Below is a small trained network, with its code and all its weights. Each question gives an input and a class and asks what happens when units are switched off, that is, made to give their printed mean instead of their output.

import numpy as np


def w(rows, s, z=0):
    codes = np.array(rows[::2]) - 128.0
    scale = np.full(codes.shape[1], s)
    scale[-1] = z or s
    return codes * scale


def norm(h):
    return h / np.sqrt((h * h).mean(-1, keepdims=True) + 1e-5)


def f(y):
    return np.maximum(y, 0)


def log_softmax(a):
    a = a - a.max(-1, keepdims=True)
    return a - np.log(np.exp(a).sum(-1, keepdims=True))


def net(x, mask):
    res = np.array(x, float).reshape(1, 6) / 4 @ E
    u = 0
    for l in range(3):
        y = f(norm(res) @ A[l][:, :-1].T + A[l][:, -1])
        res = res + np.where(mask[u : u + 5], y, B[l][:, -1]) @ B[l][:, :-1]
        u += 5
    return log_softmax(norm(res)[-1] @ U[:, :-1].T + U[:, -1])


A, B = {}, {}
E = w([
[132,192,83,137,49,207,136,167],'x0',
[98,98,142,198,127,86,91,159],'x1',
[164,112,166,69,130,91,42,74],'x2',
[131,149,3,133,74,96,106,51],'x3',
[150,129,251,154,66,108,207,82],'x4',
[147,39,171,145,130,218,190,3],'x5',
],0.0019)
A[0] = w([
[113,133,134,156,104,83,73,81,112],'0.n1',
[168,177,155,71,132,138,131,75,6],'0.n2',
[107,104,86,122,132,147,117,131,78],'0.n3',
[151,116,255,100,122,141,183,137,232],'0.n4',
[141,136,142,129,176,85,109,96,255],'0.n5',
],0.0047,0.00072)
B[0] = w([
[168,121,194,77,141,185,81,71,178],'0.n1',
[81,254,131,154,148,39,41,130,169],'0.n2',
[143,155,148,227,118,212,137,126,162],'0.n3',
[107,108,157,82,108,152,217,106,252],'0.n4',
[80,89,200,126,218,80,190,80,183],'0.n5',
],0.0046,0.0035)
A[1] = w([
[55,98,191,198,209,86,155,157,220],'1.n1',
[184,160,115,93,52,84,3,144,2],'1.n2',
[125,100,117,84,109,116,128,23,115],'1.n3',
[73,139,106,193,86,133,193,147,184],'1.n4',
[145,151,79,173,144,192,124,93,68],'1.n5',
],0.0046,0.00058)
B[1] = w([
[254,147,79,59,140,58,119,164,251],'1.n1',
[89,49,142,92,60,143,93,144,202],'1.n2',
[79,108,125,184,135,162,148,139,241],'1.n3',
[147,136,115,99,167,64,85,120,224],'1.n4',
[166,125,130,183,148,165,107,200,198],'1.n5',
],0.0064,0.0031)
A[2] = w([
[95,175,77,222,4,50,129,160,128],'2.n1',
[115,181,152,70,132,81,156,61,212],'2.n2',
[151,231,116,102,63,75,116,122,178],'2.n3',
[15,150,118,54,26,95,67,114,2],'2.n4',
[159,94,190,83,115,123,184,117,143],'2.n5',
],0.0037,0.0008)
B[2] = w([
[177,112,184,27,172,107,152,65,206],'2.n1',
[78,154,101,253,154,174,136,121,232],'2.n2',
[227,193,84,86,62,44,153,160,202],'2.n3',
[47,70,145,53,8,147,122,168,212],'2.n4',
[120,132,122,114,141,185,129,33,253],'2.n5',
],0.0046,0.0025)
U = w([
[59,225,143,151,62,140,197,111,66],'0',
[131,141,43,254,153,239,78,187,156],'1',
[230,217,87,59,185,29,149,188,189],'2',
[145,75,226,118,166,187,235,41,166],'3',
[70,107,125,215,108,112,130,149,2],'4',
[78,102,156,172,190,74,91,79,58],'5',
[78,67,127,34,19,120,40,178,159],'6',
],0.0076,0.0048)

Each question gives the input, the list of numbers given to net, and the class t.
The units are the neurons (one row each of A and B). Each row of codes is followed by its name. A weight is (code - 128) times the scale printed after its matrix; where a second scale follows, it is the last column's (A, B and U).
mask holds one flag per neuron, layer by layer. A switched-off neuron (its flag False) gives its mean, the last column of its row in B, instead of its output. The means were averaged over made-up inputs and are rounded, as every weight is.
A unit's drop is (log p(t) with every unit on - log p(t) with that unit switched off) / (log p(t) with every unit on - log p(t) with every unit switched off).
The circuit of an input: a set's keep is (log p(t) with only the set's units on - log p(t) with every unit switched off) / (log p(t) with every unit on - log p(t) with every unit switched off). Starting from the 12 units with the biggest drops (on a tie, the unit counted first), units are removed one at a time, each time the one whose removal leaves the highest keep (on an exact tie, the one counted first), for as long as the keep stays at least 0.8.
units of the circuit, in order: the units of the circuit, biggest drop first
top k neurons: the k neurons with the biggest drops, biggest first
k most important neurons of layer l: the k neurons of layer l with the biggest drops, biggest first
drop when u is switched off: that unit's drop, to one decimal
input [-2,4,2,7,-8,8], class 1: units of the circuit, in order	(1.n5 0.n3)
input [4,2,3,-1,-6,1], class 1: units of the circuit, in order	(0.n3)
input [2,-5,-2,0,-2,1], class 1: top 2 neurons	(1.n5 1.n1)
input [-2,2,-7,-3,-8,4], class 2: 4 most important neurons of layer 1	(1.n1 1.n3 1.n4 1.n2)
input [-6,1,-6,8,-6,7], class 1: units of the circuit, in order	(1.n5 0.n3)
input [1,-4,8,-2,8,-7], class 0: units of the circuit, in order	(0.n4 2.n2 0.n2 1.n1)
input [2,-3,-4,4,6,-6], class 6: units of the circuit, in order	(0.n5 0.n4 1.n2)
input [-3,5,-4,8,-1,-5], class 6: units of the circuit, in order	(1.n2 0.n1 2.n4)
input [2,-4,-6,-1,-3,8], class 1: units of the circuit, in order	(1.n5 0.n5 2.n1)
input [1,-8,0,0,-1,7], class 0: top 3 neurons	(0.n2 1.n1 2.n1)
input [-3,-6,-6,4,-2,2], class 1: 2 most important neurons of layer 1	(1.n1 1.n5)
input [2,1,1,-2,-3,1], class 1: top 2 neurons	(0.n5 1.n1)
input [5,7,-5,-6,-5,5], class 2: 3 most important neurons of layer 1	(1.n1 1.n4 1.n3)
input [-6,7,-6,-5,-6,-2], class 2: units of the circuit, in order	(1.n1)
input [-8,-8,0,3,1,4], class 5: units of the circuit, in order	(0.n2 2.n2)
input [-8,8,-4,7,-2,3], class 2: 2 most important neurons of layer 1	(1.n1 1.n2)
input [-4,1,0,6,5,-7], class 6: top 4 neurons	(0.n4 0.n1 1.n2 2.n4)
input [5,-7,8,-4,5,0], class 0: top 2 neurons	(0.n2 0.n4)
input [-8,8,-4,6,0,0], class 2: top 2 neurons	(1.n1 0.n4)
input [-5,-5,-8,3,-7,3], class 1: most important neuron of layer 0	(0.n5)
input [0,-5,-3,6,2,-6], class 6: top 2 neurons	(1.n2 2.n4)
input [7,4,0,6,6,-2], class 6: 2 most important neurons of layer 1	(1.n2 1.n1)
input [1,5,6,-2,-8,-6], class 6: drop when 1.n2 is switched off	0.6
input [-1,8,3,8,-5,-5], class 6: drop when 1.n2 is switched off	0.1
input [0,4,6,4,7,-6], class 6: drop when 1.n2 is switched off	0.4
input [-5,8,-6,-2,4,2], class 2: drop when 0.n4 is switched off	0.0
input [5,-6,1,-3,0,-6], class 6: most important neuron of layer 1	(1.n2)
input [-1,-4,7,7,-6,8], class 1: 2 most important neurons of layer 0	(0.n4 0.n3)
